Questions about the array below. Rows and columns are numbered from 1.
1) What is the entry in row 3 and column 1?
2) What is the entry in row 3 and column 3?
3) What is the entry in the bottom-right corner?
4) What is the top entry of the column that holds the smallest entry?
5) What is the entry in row 2 and column 1?
6) What is the bottom-left entry?
7) What is the entry at the centre?
8) What is the entry just right of the centre entry?
[[-14  22 -30   7  55  16   4 -10 -18  55   2  -9 -20]
 [-17  12  40  -8  -7  -9 -19  -5  22 -11  31   7   2]
 [  2  56 -35  19  17  28  19  -9 -21  24  -3 -24 -16]
 [-24 -12  56 -13  -8  -9   7 -12  21   5  -2 -11   0]
 [ 17  -1 -36  -2   5  23  24   8 -26  13 -12  -4 -10]
 [-18  -7  28  -8 -12 -28  22   7  23 -11 -27  -6  10]
 [-21  -5  10  -6   3 -26  29  -1  22  -9 -29  -7   5]]
1) 2
2) -35
3) 5
4) -30
5) -17
6) -21
7) 7
8) -12

(-4, 7, -6, -4, 26, 30, -3, 5, -22, 56, 0, -9, -18, -10)
Read off the entry just left of -6.
7
Read off the third entry from the left.
-6
The entry just left of 5 is -3
Read off the first entry from the left.
-4
Read off the entry just right of 5.
-22
The entry just right of the smallest entry -> 56
The third smallest entry -> -10
The entry just right of the largest entry: 0

Questions about the grid below.
1) Which number is the entry directly below -47?
2) Which number is the entry directly above -259?
3) Which number is the smallest entry in the last row?
4) Which number is the largest entry in the last row?
5) Which number is the entry just left of the smallest entry?
6) Which number is the entry in the top-right corner?
7) Which number is the 1st entry in reading order?
8) Which number is the entry just right of 314?
[[-387 -155 -410  414 -158 -274  -61  512 -291]
 [ 899 -196 -494  140   40  756  566  291 -334]
 [ 618  635  226  470 -219  294 -908 -232  270]
 [ -67    7 -192  -30  -59  309  450 -241 -326]
 [ 240 -593  542  438  -78  -93  294 -328  652]
 [ 253 -301 -245   18 -236 -326 -333 -441 -339]
 [-191  570 -113  661 -543  527   23   53  733]
 [ -46  343   76  473  822  -40 -230   97 -200]
 [ 327  168  327 -307  157  339 -312  314  122]
 [ 823  -76 -167  119  431 -742  151 -562  553]
 [ 328 -660  527 -334   90  269  255 -100 -478]
 [-510 -177  551  308  579  444  195  -36  137]
 [ -30  289  -47 -449  431   24  210  293 -196]
 [-502 -124  493 -498 -538  234  304 -114 -515]
 [-431  470  -17 -119 -259   55  129  -11  527]]
1) 493
2) -538
3) -431
4) 527
5) 294
6) -291
7) -387
8) 122

X =
  8  -17    0   26   20    0   10   -6    0  -26    6  -26  -21  -25   17
 43   26    5    8    9   -3   19   44    8   41   -4   42   30   38   17
 44   -4   11   47   47   -4   37   26   14   -7   19   -5   -7  -10   47
 15  -13   32   32   13   26   40    2   34   -9   -1   -8  -15  -12   13
 -9   -1   20   -8  -30   27    8   -8   19    9  -25    9    1    9  -27
-26    7    0  -26  -28   15  -18  -16   -3    4   -9    3    7    8  -28
 38   11   22   37   50    7   43   30   25    7   35    8    7    3   50
 15  -26   16   32   -2   14   24   -5   18  -18  -25  -17  -26  -20   -1
-18   20  -23  -19   19  -13  -29   -4  -26   -5   39   -7   14    1   15
 47   -3   25   41   23   11   46   30   29   12   -6   13   -1    6   27
 27   38  -20   -6   29  -22   -9   38  -19   30   31   30   37   32   32
 14   44  -31  -22   22  -28  -27   32  -31   31   34   30   42   35   24
-12   14   -6   -9   14    1  -10   -3   -8   -3   28   -4    9    1   11
 18   53  -10  -29    3   -8  -11   41   -9   56   19   55   56   57    9
-17   16   11  -20  -15   20   -3   -5    9   14    4   13   16   16  -14
Indices start at 1.
Give the entry just left of the centre entry.
A: 24
The entry just right of 53 is -10
The top-right entry is 17
The entry in row 3 and column 1: 44
The entry just right of the largest entry: 9
Give the entry at row 2, column 1.
A: 43
Give the top-left entry.
A: 8
Give the entry in row 1 and column 3.
A: 0
The entry at row 1, column 2 is -17
The entry directly below the largest entry: 16
The bottom-right entry -> -14
The entry directly below 40 -> 8
The bottom-left entry: -17
The entry directly below 39 is -6
Give the entry at the centre.
A: -5
Give the entry directly below the centre entry.
A: -4
The entry just right of -16 is -3
The top entry of the column that holds the largest entry: -25
Give the entry directly below 10.
A: 19

A =
array([[ 18,  -8,  -3, -29, -10,   4,   8],
       [ 10,   7,  17,  76,   6,  -7, -16],
       [ 17,  -1, -13, -20,  -4,  17,   4],
       [ -3, -11, -10, -27,  15,  14,  -3],
       [ 26, -17,   5, -44,   9,  -2,  -4],
       [-18,   3, -10, -33,  -7, -22,  -4],
       [  5, -17,  31,  28, -16,  -2,   1],
       [ 32,  13,  -5,  29,  11,  12,  -2],
       [-10,  -3, -33, -17,  -6,  12,  -5],
       [ -7, -74,  15, -32,  12,  -3,   8]])
Counting starts at 1.
The top entry of the column that holds the smallest entry: -8
The entry at row 2, column 2: 7
The entry in the bottom-left corner? -7
The entry in row 1 and column 3? -3
The entry at row 1, column 1 -> 18
The entry just right of the largest entry? 6
The entry directly below 13? -3
The entry just left of 3? -18
The entry in the bottom-right corner: 8
The entry at row 3, column 2? -1
The entry in row 3 and column 1? 17
The bottom entry of the column that holds the largest entry? -32
The entry directly above the largest entry is -29
The entry just left of the largest entry? 17
The entry in the top-right corner: 8
The largest entry? 76
The entry just right of the smallest entry is 15
The entry directly above 6? -10
The entry at row 2, column 1: 10
